Moves between points:
at | w n x k d
J789 | J545 J414 J620 J216 J32
J237 | J131 J765 J649 J571 J700
J517 | J561 J338 J185 J789 J620
J622 | J226 J929 J237 J480 J571
J440 | J754 J171 J80 J284 J160
J530 | J188 J612 J561 J54 J545
J406 | J620 J530 J810 J357 J243
J12 | J109 J641 J29 J161 J693
J357 | J32 J54 J243 J517 J185
J649 | J632 J240 J64 J700 J440
J54 | J406 J746 J545 J338 J706
J913 | J571 J42 J22 J59 J437
J299 | J80 J632 J12 J943 J161
J746 | J530 J349 J517 J90 J789
J545 | J810 J517 J908 J706 J634
J571 | J542 J538 J700 J204 J328
J283 | J103 J693 J570 J833 J349
J538 | J237 J566 J883 J913 J22
J877 | J338 J103 J216 J92 J530
J896 | J349 J471 J877 J554 J92
J946 | J943 J700 J509 J171 J890
J566 | J765 J540 J204 J42 J226
J612 | J216 J570 J357 J746 J517
J693 | J554 J137 J266 J93 J989
J273 | J746 J896 J414 J103 J564
J92 | J414 J817 J530 J570 J54
J216 | J706 J564 J32 J530 J561
J817 | J877 J283 J612 J266 J746
J908 | J566 J185 J59 J634 J622
J80 | J137 J890 J109 J160 J661
J632 | J890 J265 J641 J114 J754
J628 | J93 J160 J471 J12 J29
J185 | J540 J706 J400 J620 J929
J754 | J12 J64 J137 J509 J852
J171 | J64 J328 J890 J964 J299
J578 | J622 J810 J538 J540 J913
J265 | J284 J542 J943 J649 J64
J509 | J161 J440 J852 J890 J628
J852 | J693 J80 J31 J628 J471
J42 | J538 J908 J226 J400 J401
J338 | J357 J90 J706 J414 J188
J22 | J700 J226 J964 J437 J265
J160 | J852 J299 J661 J641 J881
J266 | J92 J833 J746 J989 J90
J367 | J400 J32 J480 J810 J566
J765 | J437 J480 J240 J538 J883
J328 | J946 J22 J284 J131 J632
J881 | J471 J161 J283 J137 J833
J59 | J204 J400 J437 J622 J237
J542 | J964 J237 J114 J240 J946
J706 | J243 J789 J634 J188 J367
J349 | J612 J989 J338 J273 J414
J641 | J628 J943 J881 J754 J137
J661 | J31 J12 J554 J881 J283
J570 | J564 J266 J54 J349 J338
J137 | J29 J550 J833 J852 J31
J161 | J661 J754 J693 J550 J93
J561 | J367 J357 J540 J545 J908
J31 | J266 J109 J273 J471 J103
J883 | J649 J204 J171 J22 J964
J929 | J59 J367 J765 J578 J538
J833 | J817 J93 J349 J31 J273
J414 | J517 J877 J188 J564 J406
J103 | J90 J554 J564 J817 J612
J90 | J54 J273 J789 J877 J216
J890 | J550 J284 J628 J299 J12
J109 | J833 J628 J896 J661 J554
J64 | J641 J946 J550 J440 J80
J964 | J440 J131 J299 J265 J943
J284 | J509 J964 J160 J632 J641
J32 | J634 J406 J578 J561 J540
J634 | J42 J620 J622 J367 J480
J400 | J913 J634 J401 J929 J765
J554 | J273 J29 J92 J283 J570
J243 | J578 J545 J42 J185 J400
J204 | J240 J913 J328 J226 J131
J240 | J265 J571 J946 J883 J171
J114 | J299 J649 J754 J946 J509
J620 | J908 J188 J929 J32 J578
J93 | J283 J852 J989 J109 J896
J471 | J989 J661 J103 J29 J817
J131 | J171 J437 J632 J542 J114
J29 | J896 J881 J817 J693 J266
J188 | J185 J216 J367 J406 J810
J564 | J789 J92 J406 J612 J357
J810 | J929 J561 J566 J243 J42
J540 | J480 J243 J913 J908 J59
J437 | J328 J401 J265 J237 J649
J943 | J160 J114 J161 J64 J550
J401 | J22 J622 J542 J765 J240
J226 | J883 J59 J131 J401 J542
J989 | J570 J31 J90 J896 J877
J480 | J401 J578 J571 J566 J204
J550 | J881 J509 J93 J80 J109
J700 | J114 J883 J440 J328 J284

The rows follow the links: the fewer symbols apart two points are, the more alike their rows tend to be.

Each row is also shifted at random along 5 hidden directions that mean nothing.

Rows in random order:
Each row stands for one point.
v1: [-30 -10  -8  -3  -4   2   3   5 -11   5 -14  24   0  -3   0  -3 -11  10   6  19   5   1   7   0   3   7 -16   3   6  12  -4   2  -1  -3   3   5  12]
v2: [-12  -8 -11  -7 -17   4   0  -7 -21   1  -4   1   1  -3  -8  -7  -9   4   8  -3   9  -4   0   0  -3   2 -14  12   9   3   0  -8 -13   3  -9  10   9]
v3: [-31  13  -7 -15  12  13   7 -19   8  -5   8 -15   9   0   9   7   1  -6   7 -32  -1   6  18  16  13  -9   2  -2   2  -8  12 -14   4  -6   3   7  -9]
v4: [ -8   2  -1  -9   1  10  13 -13  -2  -6  -5  18   6   8   3   1  -1   7   9   6  -3  14  10   3  11  -6  -1   2  -2  -1   6  -6   0  -9  15   4  -3]
v5: [ 32   3   8  10   9  -8  -6  11  10   3   2  -2  -5  -1   4   2   6  -2  -9   6  -4  -3  -1  -1  -2   3   8  -7  -5   1  -4   9   7   2   0  -9  -2]
v6: [ 12  11   5  -6  -5   8   7 -22  -1 -12  14 -20   6  10  -3   1   8  -6   3 -24  -4   8  -1   3   2 -14  14   5  -5 -16  11 -13  -6  -2   3   3 -16]
v7: [  8  -2 -10 -11  12  14  11   6  29   4  -8  15  10   0   6   6  -5   2  11   3  -3   5 -25  -9   2  -4  -8  -9   3  -2   4   4  12 -10  13   6   1]
v8: [-28   2   9  15   4 -14  -9  11  -1   4  -3   6 -10  -2   2  -1   4   6 -12  18  -3  -3   8   1   2  10   4  -3  -5   7  -9   8   0   6  -2 -13   6]
v9: [ 26 -10 -10  -2 -15  -1  -1   0 -20   5 -11  12  -2  -5  -7  -7 -11  10   5  11   8  -5   0  -3   0   9 -17  11   9   9  -5  -4 -12   4  -7   6  15]
v10: [ 13  16   3  10  23  -6  -6   9  31   8  -5   1  -5  -7  10   8   5   9 -10   7  -9  -2  -4   0  16  11   3  -8  -4   2  -6   2   4   4   3 -13   6]
v11: [ -8   1 -10 -10   3  14  10  -3  22   0  -4   4   9   1  -1   3  -4   2  11  -5  -2   4 -29 -11   3  -5  -6   0   4  -7   6  -4   1  -5   8   7  -1]
v12: [-19 -10  -7 -10 -11   7   6  -8 -24  -3  -4  12   4   2  -3  -4  -9   0  10   2   7   5  16   5  -1  -3 -10   6   5   5   3  -4  -2  -5   2  11   3]
v13: [ -3   8  15  12  -6  -9   0  -9 -14  -7   1   8  -8   9  -2  -3   9   9  -9  16  -6   9  17   3   9   1  13   6 -10  -1  -3  -3  -9   2   5 -11  -4]
v14: [ 10   5   0 -12   6  10  11 -16  -7  -8   1   9   7   7   7   3   0   1   8  -6  -1  14  28  13  12  -9   2  -1  -2  -1   9  -8   4 -11  12   5  -8]
v15: [  9 -10   2  12 -29 -12  -9   3 -24   2  -1  -5  -9  -2 -18 -12  -2   5  -6  12   6 -11 -20 -14 -14   8  -4  16   2   1  -9  -1 -21  14 -16  -2  10]
v16: [  6  -6 -12  -6   4   3  -1   6  -1   7 -11  12   2  -8   4   0 -10   5   6   4   6  -3   5   3   3   7 -16  -1   8  10  -2   1   3  -1  -2   6  12]
v17: [ 56   2   1 -10  11  10   9  -5   9  -5   5   1   8   6   8   6   2  -8   7 -11  -3   9   8   6   1 -12   5  -9  -2  -4   9   1  13 -11  11   5 -12]
v18: [ -4  13 -12  -5   4   6   1 -10  15   4  -6  -4   2  -8   1   2  -4  13   3  -9  -1  -3 -12   0  17   7 -11   8   6  -3   1 -15 -12   5  -3   1  10]
v19: [-17 -18  -9  -6 -10   5   4   9 -10   4 -10  19   3  -2  -4  -4 -12   2  10  14   7  -1  -9  -7 -10   1 -15   2   7   9  -2   6   2  -4   2  10   9]
v20: [ -1  -1   4  -5 -12   5   5 -12  -5 -10  15 -20   6   9  -9  -2   6 -13   3 -19   0   3 -12  -5 -12 -15  12   4  -3 -14   9  -5  -3  -2  -1   5 -15]
v21: [  9   3 -10  -1   4   1  -3   3  10   8  -9   3  -1  -9   1   1  -6  10   1   3   2  -6  -9  -2   9  11 -12   3   6   4  -4  -4  -5   5  -4   0  13]
v22: [ -3   7  -8 -14  -9  13  10 -25  -7  -8   4  -9   8   4  -4  -1  -1   2  10 -21   2   7   1   4   8  -9  -3  11   4 -10  10 -19 -12  -2   1  10  -5]
v23: [-20   6  14  16 -16  -7   2  -6   1  -7   3   0  -6  10 -13  -6  11   9  -8  16  -9   4 -28 -18  -1  -1  15  10 -10 -12  -3  -4 -18   7   3 -11  -5]
v24: [ -6 -11  -8 -11 -11   8   7  -5 -15  -2  -4  10   6   2  -4  -4  -8  -1  11   1   6   3   1  -1  -5  -5 -10   5   5   3   4  -2  -1  -6   2  12   1]
v25: [-26  -2   1  -6  -5   8  11 -10  -5  -6  -3  14   5   9  -1  -1  -1   4   7   6  -2  12   2  -1   3  -7   1   3  -2  -2   5  -4  -1  -8  12   5  -5]
v26: [-17  -4  11   2   7  -2   1   6  -1  -5   9  -2   1   7   5   3   6 -13  -3  -2  -3   5  13   5 -10  -9  13 -11  -7  -1   3  11  15  -7   6  -2 -14]
v27: [-19   2   7  11   3 -11 -13  12  10   3  10 -25  -6  -5  -2   1   7 -11 -12 -10  -1 -13 -12  -3 -12   3  10  -6  -3  -4  -5   8   3   9 -12  -8  -4]
v28: [-44  12  -7  -9  -6  11  11 -22   4  -4  -5   4   5   3  -3  -1  -2  14   8  -4  -3   9 -10  -3  17  -2  -5  12   2  -9   6 -19 -16   0   6   4   2]
v29: [  6   2   6  -1  16   5   6   7  25  -3   4   2   5   6   7   7   6  -8   0   0  -8   7 -11  -4  -3  -9  11 -14  -7  -5   4  10  17  -9  14  -2 -12]
v30: [ 12   1  -7   2  -9  -5 -11  -1  -4   5   4 -23  -3  -9  -7  -3  -2  -2  -3 -16   6 -14 -11  -1  -4   6  -6   8   6  -2  -3  -7 -12  12 -19   2   7]
v31: [ 13   0   9  11  -2 -12  -9   5 -12   0   3  -4  -8  -1  -1  -2   5  -2 -10   5   0  -4  15   5  -3   5   7   0  -4   4  -5   5  -1   5  -7  -8   0]
v32: [ -3   5  17  13 -14 -13  -2 -14 -36  -9   0  11 -12   9  -4  -7   7  12 -10  20  -2   9  36   9  10   4  10  12  -9   3  -5  -6 -15   4   1 -10  -1]
v33: [ 29  19   9   7  30  -5  -3   3  23   2  -1   4  -4  -2  18  10   9   5 -11   4 -10   5  26  14  21   6  10 -13  -8   3  -2   3  13  -2   9 -14  -3]
v34: [-19   0  12   8  -1  -7  -4   3  -1  -5  12 -15  -3   5  -2   0  10 -12  -8  -6  -3  -2  -2  -2 -12  -6  17  -5  -8  -6   0   7   4   1  -2  -6 -12]
v35: [-22  15  15  14  24  -8   0  10  28   2  -6  17  -6   3  12   8  11  12 -12  24 -15   8   4  -1  17   6  12 -12 -12   2  -6   8   9  -2  16 -19  -2]
v36: [ 14  -5  11   3 -10  -4   0  -5 -21  -9  10  -5  -1   9  -4  -3   6 -10  -3  -1   1   5  16   4 -10  -9  13   1  -6  -2   2   3   1  -2   0  -1 -12]
v37: [ -4 -13   7  14  -6 -16 -11  20 -17   5  -3   8 -11  -3  -3  -5  -1  -1 -10  22   3  -8   8  -2 -13   9   0  -2  -2  12 -11  15   2   5  -7  -7   7]
v38: [  5 -13  12   8  -7  -9  -7  13 -13  -3  11  -9  -4   5  -4  -3   5 -16  -7   2   2  -4   2  -2 -23  -6  12  -6  -5   1  -2  15   8   0  -5  -2 -10]
v39: [ 49   3   0   9  -4  -7  -6   3   4   4  -3  -2  -6  -4  -5  -2   1   8  -6   7  -1  -6 -14  -7   2   9  -1   5   0   0  -6  -2 -10   9  -6  -6   8]
v40: [ 38   1   9   3  13   2   8   8  19  -2  -4  20   2   8   6   5   5   2   0  18  -9  11  -6  -6   2  -4   8 -11  -8   0   1  10  13 -10  19  -5  -7]
v41: [ -9 -18 -10  -4 -16   0  -2   6 -25   5  -9  14  -1  -4  -6  -7 -13   2   6  12  11  -6   5  -1  -9   6 -17   7   9  12  -5   3  -4   1  -7   9  13]
v42: [  7  -6  -9  -1  -5   0   0   5  -4   7 -14  17  -1  -6  -2  -3 -10  12   4  15   5  -4  -6  -4   4  10 -17   6   7   9  -6   0  -6   3  -2   3  16]
v43: [ 28  16  -1   6   4  -5  -8  -8   8   3   3 -18  -5  -6   0   1   4   6  -7 -12  -2  -6  -1   4  12   8   2   6   0  -4  -2 -11 -11  11 -10  -7   5]
v44: [-24  10   0  12 -11  -7  -7  -2  13   4   0 -15  -7  -4 -12  -4   4  11  -8   1  -4 -10 -40 -18   2   9   1  12  -1 -10  -6  -9 -22  16 -11  -9   7]
v45: [ 21   0  -6   3  11  -6 -11  13   8   9  -1 -10  -4 -12   5   3  -3  -4  -5  -7   3 -13   3   5  -2   9  -6  -6   5   7  -5   6   6   6 -11  -2   8]
v46: [-13  14   5   9  13  -7 -11   6  29   3  15 -36  -3  -5   2   6  11 -11 -12 -24  -6 -12 -21  -3  -4   0  15  -8  -4 -12   0   2   3   9 -11  -9  -8]
v47: [-27 -21   3  -8   5   1   2  14 -19  -2   5   8   5   4   8   2  -4 -21   5   0   7   3  32  12 -19 -10   1 -15   0  11   3  19  26 -14   5   9  -9]
v48: [ 15 -15   2  -4 -26   6  10  -6 -18  -9   3   4   5  12 -15  -8  -1  -5   9   5   3   6 -22 -15 -18 -12   2   9  -1  -7   5   0  -8  -4   4   9  -8]
v49: [-15   2  13   6   4  -5  -1   3  -1  -5   8  -3  -2   7   3   2   9  -8  -7   1  -5   4  11   3  -5  -6  15  -7  -9  -2   1   7   8  -3   5  -6 -12]
v50: [-20 -12  14   8 -23  -7   0  -1 -29 -10   9  -1  -4  12 -13  -8   5  -8  -3   9   1   3   0  -7 -19  -9  13   6  -7  -3   0   5  -5   0  -1   0 -11]
v51: [  4   3 -11  -9   7   5   2  -6  -5   4 -10  14   2  -7   8   2  -9  10   6   1   4   2  24  13  16   7 -15   2   7   9   0  -7   0  -3   2   5  11]
v52: [ -2   2   6  -1 -23   8  15 -21  -8 -12   1   8   3  16 -15  -7   4  10   6  10  -6  14 -25 -16   2 -10   7  16  -6 -14   6 -13 -20  -2  11   2  -8]
v53: [-14  10 -10  -4   7   1  -6  -5   7   6  -1 -14  -1 -11   4   2  -3   3   0 -17   3  -8   4   8  11   7  -8   3   7   0   0 -10  -5   7 -10   1   8]
v54: [-21   8  -7  -9  -2   9  10 -21 -10  -3 -10  18   3   2   3  -1  -5  18   8   5   0  11  19   9  23   2 -10  11   3   2   4 -17 -12  -3   8   4   7]
v55: [ -7   9 -14 -10 -10  13   8 -19  13  -1  -2  -9   7  -1  -8  -2  -4  10  10 -15   0   0 -33 -10  10  -2  -9  14   6 -13   6 -20 -19   4  -2   7   4]
v56: [-44  35  -4   6   7   1   1 -23  29   2  -8  -5  -5  -5   0   3   6  30  -6  -2 -12   3 -18  -3  39  13  -2  14  -2 -12  -2 -27 -27  13   1 -13  11]
v57: [ -4  12   0  10   7  -6  -4   4  17   7 -12  11  -7  -6   2   1   1  19  -7  18  -6  -2 -10  -6  17  15  -4   3  -1   3  -8  -3  -9   8   1 -11  13]
v58: [ 25   9   8   2   0   6  13 -11  13  -8  -2  14   3  12  -2   2   7  10   2  12 -11  15 -16 -10  10  -7  10   2  -9 -10   4  -5  -4  -5  17  -5  -8]
v59: [ 12  15  13   5   7  -2   4 -13  -2  -8   4   4  -3   9   5   3  10   6  -6   4  -9  12  23   9  15  -3  15  -1 -10  -4   2  -6  -1  -3  10  -9  -9]
v60: [-53  -5  14  20 -14 -18  -9   7 -23   0  -5  13 -14   2  -7  -8   4  10 -13  31  -1  -2   9  -4  -3  10   5   6  -6   8 -12   7 -11   9  -4 -12   7]
v61: [  6  -2 -12 -10   0   9   6  -4   2   3  -9  11   5  -3   1   0  -9   7  10   0   4   2  -2   1   7   2 -14   3   7   3   2  -6  -2  -3   3   8   8]
v62: [-16  -3  -8   1 -10  -3  -8   2  -5   6  -1 -12  -3  -9  -7  -4  -5   1  -1  -8   6 -12 -14  -4  -5   7 -10   8   7   1  -4  -4 -11  10 -15   3  10]
v63: [-19   0 -12  -4   4   3  -3   4  10   7  -5  -4   2 -10   1   1  -7   2   3  -7   4  -8 -10  -1   2   6 -12   1   8   3  -2  -2  -1   3  -7   4   9]
v64: [-24 -14 -12 -10   0   3  -5  10  -5   6   1  -9   5  -9   1   0 -10 -13   7 -15  11 -11   1   4 -14   0 -12  -5  10   7   1   6  10  -1 -10  12   4]
v65: [  2  10   1   7  16  -8 -11   9  19   7   3 -16  -5  -9   6   5   4  -1 -10  -9  -2 -10  -1   4   4   8   3  -7   0   0  -4   2   4   7  -8  -9   3]
v66: [ 19  -3 -10  -2   7  -2  -9   9   2   9  -3  -6  -1 -12   4   1  -7  -2   0  -8   7 -11   5   6  -1   8 -12  -3   8   8  -4   2   4   4 -11   3  11]
v67: [-20  10  14   7  21 -11  -9   2  -5  -2  11 -10  -6   0  15   6  10 -10 -13  -8  -3   1  49  24   5   0  15 -13  -8   5  -1   7  16  -2   0 -10 -10]
v68: [-31  -8   7  -2  -3   3   8   0  -9  -6   1  14   3  10   0   0   2  -4   4  10  -1  10   8   0  -6  -9   6  -4  -5   1   3   7   8  -9  11   2  -9]
v69: [-29  22   8  11  10  -9  -8  -8  12   0   7 -21  -7  -3   3   3  11   4 -13 -11  -7  -3   6   6  14   6  12   1  -6  -7  -2  -9  -8  10  -6 -13  -2]
v70: [ 26  -4   9   4   7   3  10  11  18  -2  -6  25   2  10   3   3   3   3   1  25  -9  12 -16 -12  -2  -5   7 -10  -8   0   0  13  12 -10  20  -5  -6]
v71: [  2  18  -9   2  13   1  -3  -2  32   8  -7  -7  -1 -10   4   5   0  13  -3  -6  -5  -6 -21  -4  19  11  -7   2   4  -4  -2 -10  -8   8  -3  -6  11]
v72: [-12 -18   4  -6   2   2   5  11 -14  -3   1  16   4   6   5   1  -4 -13   5   8   4   6  20   5 -15  -9   2 -11  -2   9   2  16  20 -13   9   7  -8]
v73: [ 11   1   5  -2  10   6   7   4  21  -4   5  -1   6   7   3   5   5  -8   2  -3  -7   6 -16  -6  -5 -10  10 -11  -6  -7   5   7  13  -8  11  -1 -12]
v74: [  5  -9  -4   5  -7  -9 -14  12 -10   7   4 -17  -5 -10  -5  -4  -3  -8  -5  -7   8 -17  -5  -1 -15   7  -5   2   6   5  -6   5  -2   9 -19   1   7]
v75: [-18  12 -12  -3   9   4  -4  -2  26   8  -1 -17   2 -11   2   4  -2   5   0 -18  -1 -10 -23  -3  10   7  -8   2   7  -5   0  -9  -6   8  -9   0   8]
v76: [ 29   2 -18 -18  15  16   4   2  32   5   3 -18  13  -8   6   8  -6 -11  12 -31   2  -6 -25  -2  -2  -6  -9  -9  10  -7   9  -3  12  -4  -1  12  -2]
v77: [-27  -6 -12  -9   9   6   0  11  16   8  -4  -1   6  -8   5   4  -8  -6   7  -9   4  -7 -13  -2  -5   2 -12  -7   8   3   1   5  10  -3  -2   7   5]
v78: [  3   0  -5   3  -3  -6  -9   1 -11   6  -4  -3  -6  -8  -1  -3  -4   5  -4   0   5  -9  10   5   3  10  -8   6   5   6  -6  -3  -7   8 -11  -1  11]
v79: [-20 -11  -5 -12   3   7   4   1  -9  -2   4  -1   7   1   4   2  -5 -14   9 -13   6   2  15   8 -10  -9  -3  -7   4   3   6   5  14  -9   2  11  -7]
v80: [ -8  28 -10 -10  16  18  17 -25  35  -1 -14  18   8   2   8   8   0  28   9   1 -12  17 -13  -1  41   3  -7   6   0 -10   7 -24 -12  -4  19  -2   6]
v81: [-12 -13  -1  -9  -8   7   6  -2 -13  -6   5   1   7   6  -3  -2  -3 -11   8  -6   4   4   2   0 -14 -11   0  -1   1  -1   6   4   6  -8   3  10  -8]
v82: [ -6   4   1  -4 -14  11  14 -18   2 -10   1   6   6  12 -10  -3   3   7   8   3  -5  12 -24 -13   4 -10   5  10  -4 -13   7 -12 -13  -3  11   4  -7]
v83: [-40   8   2  -6 -21   9  15 -32 -21 -13  -3  14   3  13 -10  -7   1  17   8   7  -3  17   5  -1  16  -6   0  20  -3  -9   7 -22 -24  -2  10   4  -2]
v84: [-22   1 -10  -2  16   3   1  11  19  10 -16  21   1  -9   9   5  -8  12   3  14   0  -1  -1   0  12  11 -15  -6   5  10  -5   4   7  -2   6  -1  14]
v85: [-25  15  -2   3  18  -7 -10  -3   3   6  -1  -8  -6 -11  12   5   1   6  -8  -9   0  -5  33  20  19  12  -3  -3   2   7  -4  -6   1   6  -7  -7   8]
v86: [-12  -2  -9   1  -9  -3 -11   1  -4   6   5 -26  -2 -10  -8  -4  -3  -5  -2 -19   8 -16 -14  -2  -8   5  -7   7   8  -2  -2  -5 -10  12 -20   4   7]
v87: [ 22  -2  13   8 -11  -6   2  -6 -20  -8   4   5  -4  10  -5  -4   6   0  -5  12  -2   7  12   0  -4  -4  11   4  -8  -1  -1   2  -5  -1   4  -4  -7]
v88: [ -4 -13  12  15  10 -14  -8  32   7   6  -2  12  -7  -1   4   2   3  -9 -11  25  -2  -5  -1  -6 -18   4   7 -17  -6  11  -9  27  20  -2   3 -10  -1]
v89: [-23 -10  -6 -13  28   8   2  20  19   4   3   1  10  -4  17  11  -4 -21   7 -14   3  -1  14  11 -11  -8  -2 -25   3   8   5  19  36 -16   8   8  -8]
v90: [-14  -3   6   0 -10   5   9  -4   5  -8   4   1   4  11  -8  -2   5  -3   3   3  -5   7 -25 -14  -8 -11   9   2  -5 -11   5   0  -2  -4   9   1 -11]

Some points, each with its row:
J185 v33
J833 v42
J357 v8
J620 v5
J92 v30
J946 v25
J700 v72
J283 v9
J131 v68
J400 v34
J908 v13
J913 v50
J632 v83
J817 v66
J93 v41
J137 v64
J299 v7
J550 v54
J161 v19
J566 v59
J943 v22
J649 v82
J160 v80
J42 v87
J216 v39

Row, symbols taken left to right, then the row they reach:
v4 x w x: v84
v56 d w d k n: v60
v79 n x w n k: v11
v61 w k k n x w: v53
v24 k d k w: v2
v63 x x k n: v78
v65 x x n n: v31
v47 n k n: v29
v62 k n d: v86
v57 n d w d d: v38
v16 x k n k w: v21
v76 d x x d: v43
v18 x x k k d: v37
v26 k w x w: v89
v46 d w d n w: v58
v45 n x n x d x: v23
v20 x x k k: v3
v55 n d d x n x: v85
v15 k d k x: v88
v10 d d x d k n: v40
v28 d n w d d: v71

